Below are the code and all the weights of a small trained network. Each question names an input and a class and asks about switching units off, where a switched-off unit gives its printed mean instead of its output.

import numpy as np


def w(rows, s, z=0):
    codes = np.array(rows[::2]) - 128.0
    scale = np.full(codes.shape[1], s)
    scale[-1] = z or s
    return codes * scale


def norm(h):
    return h / np.sqrt((h * h).mean(-1, keepdims=True) + 1e-5)


def f(y):
    return np.maximum(y, 0)


def log_softmax(a):
    a = a - a.max(-1, keepdims=True)
    return a - np.log(np.exp(a).sum(-1, keepdims=True))


def net(x, mask):
    res = np.array(x, float).reshape(1, 8) / 4 @ E
    u = 0
    for l in range(3):
        y = f(norm(res) @ A[l][:, :-1].T + A[l][:, -1])
        res = res + np.where(mask[u : u + 3], y, B[l][:, -1]) @ B[l][:, :-1]
        u += 3
    return log_softmax(norm(res)[-1] @ U[:, :-1].T + U[:, -1])


A, B = {}, {}
E = w([
[254,239,109,140,71],'x0',
[182,161,78,160,145],'x1',
[185,119,139,166,76],'x2',
[126,159,114,172,159],'x3',
[158,85,113,125,76],'x4',
[148,94,207,216,114],'x5',
[192,79,199,132,135],'x6',
[110,68,174,162,200],'x7',
],0.0075)
A[0] = w([
[124,94,164,202,94,254],'L0N0',
[33,91,63,127,6,207],'L0N1',
[150,191,135,199,196,207],'L0N2',
],0.011,0.0024)
B[0] = w([
[161,151,48,177,235,252],'L0N0',
[97,61,1,112,173,251],'L0N1',
[93,72,169,100,210,253],'L0N2',
],0.0094,0.0053)
A[1] = w([
[58,161,254,81,72,3],'L1N0',
[11,82,165,111,235,103],'L1N1',
[121,130,107,76,113,19],'L1N2',
],0.0087,0.0017)
B[1] = w([
[47,231,170,2,180,132],'L1N0',
[98,158,25,161,194,255],'L1N1',
[121,147,147,139,152,142],'L1N2',
],0.0086,0.0092)
A[2] = w([
[182,144,155,49,90,69],'L2N0',
[78,91,2,20,42,249],'L2N1',
[133,155,98,108,101,32],'L2N2',
],0.013,0.002)
B[2] = w([
[241,227,177,21,255,147],'L2N0',
[109,144,180,182,217,255],'L2N1',
[207,69,113,77,154,144],'L2N2',
],0.0099,0.0098)
U = w([
[205,137,194,80,29,5],'0',
[97,114,105,114,255,251],'1',
],0.0086,0.0021)

Each question gives the input, the list of numbers given to net, and the class t.
The units are the neurons (one row each of A and B). Each row of codes is followed by its name. A weight is (code - 128) times the scale printed after its matrix; where a second scale follows, it is the last column's (A, B and U).
mask holds one flag per neuron, layer by layer. A switched-off neuron (its flag False) gives its mean, the last column of its row in B, instead of its output. The means were averaged over made-up inputs and are rounded, as every weight is.
A unit's drop is (log p(t) with every unit on - log p(t) with that unit switched off) / (log p(t) with every unit on - log p(t) with every unit switched off).
top k neurons: the k neurons with the biggest drops, biggest first
drop when u is switched off: that unit's drop, to one decimal
input [8,4,-3,4,7,3,8,-7], class 0: top neuron => (L2N1)
input [8,5,-2,-1,-4,6,1,-4], class 0: top 2 neurons => (L1N1, L2N1)
input [7,-3,-7,-4,-4,6,-1,-8], class 0: top 3 neurons => (L1N1, L0N1, L2N1)
input [5,7,8,3,5,3,6,-3], class 0: top 3 neurons => (L1N1, L2N1, L0N1)
input [4,-3,5,-8,4,7,2,1], class 0: top 4 neurons => (L1N1, L2N1, L0N1, L0N2)
input [8,4,-1,1,0,7,-3,-6], class 0: top 2 neurons => (L1N1, L2N1)
input [5,5,7,7,-8,-4,6,-2], class 0: top 2 neurons => (L1N1, L0N1)
input [1,2,5,2,1,6,1,-5], class 0: drop when L2N1 is switched off => 0.5
input [8,-8,3,-7,-6,-8,4,-2], class 0: drop when L1N1 is switched off => 0.3
input [7,-6,4,5,-7,-1,3,-7], class 0: drop when L2N1 is switched off => 0.2
